Below is a small trained network, with its code and all its weights. Each question gives an input and a class and asks what happens when units are switched off, that is, made to give their printed mean instead of their output.

import numpy as np


def w(rows, s, z=0):
    codes = np.array(rows[::2]) - 128.0
    scale = np.full(codes.shape[1], s)
    scale[-1] = z or s
    return codes * scale


def f(y):
    return y / 2 * (1 + np.tanh(0.7978845608 * (y + 0.044715 * y**3)))


def log_softmax(a):
    a = a - a.max(-1, keepdims=True)
    return a - np.log(np.exp(a).sum(-1, keepdims=True))


def net(x, mask):
    res = np.array(x, float).reshape(1, 6) / 4 @ E
    y = f(res @ A[0][:, :-1].T + A[0][:, -1])
    res = res + np.where(mask, y, B[0][:, -1]) @ B[0][:, :-1]
    return log_softmax(res[-1] @ U[:, :-1].T + U[:, -1])


A, B = {}, {}
E = w([
[246,123,77,192,102],'x0',
[162,5,104,109,178],'x1',
[77,131,77,145,136],'x2',
[126,116,123,118,100],'x3',
[112,124,112,129,119],'x4',
[112,131,113,135,135],'x5',
],0.014)
A[0] = w([
[162,129,113,192,92,77],'neuron 0',
[179,78,183,72,129,173],'neuron 1',
[112,29,137,146,157,178],'neuron 2',
[79,131,196,47,177,61],'neuron 3',
[111,165,158,165,84,108],'neuron 4',
[66,106,125,149,137,6],'neuron 5',
[63,127,157,13,167,58],'neuron 6',
[132,124,99,128,88,34],'neuron 7',
[202,132,92,180,105,64],'neuron 8',
[201,162,69,169,125,53],'neuron 9',
[205,176,78,154,107,70],'neuron 10',
[108,251,195,194,79,140],'neuron 11',
[64,150,166,63,124,60],'neuron 12',
[149,34,97,63,167,160],'neuron 13',
[125,130,113,201,143,68],'neuron 14',
[148,69,140,143,155,157],'neuron 15',
[181,131,142,134,125,80],'neuron 16',
[127,48,125,141,180,107],'neuron 17',
[110,177,124,162,118,117],'neuron 18',
[127,233,120,108,55,173],'neuron 19',
[107,153,139,85,167,45],'neuron 20',
[124,145,137,130,79,179],'neuron 21',
],0.013,0.0019)
B[0] = w([
[193,119,79,79,122,185],'neuron 0',
[172,125,148,160,127,185],'neuron 1',
[2,173,196,173,180,207],'neuron 2',
[143,23,90,86,86,212],'neuron 3',
[83,171,163,133,170,175],'neuron 4',
[128,85,133,112,145,160],'neuron 5',
[208,82,85,78,93,224],'neuron 6',
[149,118,91,94,196,138],'neuron 7',
[148,73,90,96,127,216],'neuron 8',
[221,54,64,93,108,212],'neuron 9',
[197,85,107,80,118,211],'neuron 10',
[99,131,168,182,167,253],'neuron 11',
[177,113,87,82,78,204],'neuron 12',
[91,209,213,189,191,228],'neuron 13',
[132,124,112,70,99,150],'neuron 14',
[82,145,131,169,115,179],'neuron 15',
[137,114,93,113,119,164],'neuron 16',
[95,157,147,167,148,199],'neuron 17',
[82,150,129,138,138,169],'neuron 18',
[60,185,177,203,219,226],'neuron 19',
[114,123,110,81,80,158],'neuron 20',
[97,181,144,157,148,156],'neuron 21',
],0.0084,0.015)
U = w([
[122,149,193,253,186,248],'0',
[171,80,103,56,121,8],'1',
],0.016,0.0012)

Each question gives the input, the list of numbers given to net, and the class t.
The units are the neurons (one row each of A and B). Each row of codes is followed by its name. A weight is (code - 128) times the scale printed after its matrix; where a second scale follows, it is the last column's (A, B and U).
mask holds one flag per neuron, in row order. A switched-off neuron (its flag False) gives its mean, the last column of its row in B, instead of its output. The means were averaged over made-up inputs and are rounded, as every weight is.
A unit's drop is (log p(t) with every unit on - log p(t) with that unit switched off) / (log p(t) with every unit on - log p(t) with every unit switched off).
most important unit: the unit with the biggest drop
top k neurons: the k neurons with the biggest drops, biggest first
drop of u: that unit's drop, to one decimal
input [-4,-3,2,-7,0,6], class 1: most important unit : neuron 13
input [5,5,0,7,8,4], class 0: top 3 neurons : (neuron 13; neuron 2; neuron 6)
input [-8,8,6,7,7,-7], class 0: top 3 neurons : (neuron 13; neuron 2; neuron 17)
input [-5,-4,-2,5,4,-1], class 1: top 3 neurons : (neuron 12; neuron 6; neuron 13)
input [-7,-5,0,1,2,-1], class 1: top 3 neurons : (neuron 6; neuron 12; neuron 3)
input [8,7,7,-7,-3,3], class 1: top 2 neurons : (neuron 9; neuron 8)
input [-5,5,6,1,-3,-8], class 0: top 4 neurons : (neuron 13; neuron 2; neuron 9; neuron 17)
input [6,6,6,0,-1,-1], class 0: top 4 neurons : (neuron 13; neuron 2; neuron 17; neuron 6)
input [-3,2,8,-8,0,-7], class 1: top 2 neurons : (neuron 19; neuron 11)
input [-7,8,6,0,5,5], class 0: top 2 neurons : (neuron 13; neuron 2)
input [3,2,2,-3,2,7], class 1: top 2 neurons : (neuron 19; neuron 11)
input [8,8,-1,3,5,-3], class 0: top 3 neurons : (neuron 13; neuron 2; neuron 17)
input [-5,-4,-1,2,1,-7], class 1: drop of neuron 6 : 0.7
input [5,2,-2,-4,-1,8], class 1: drop of neuron 13 : 0.0
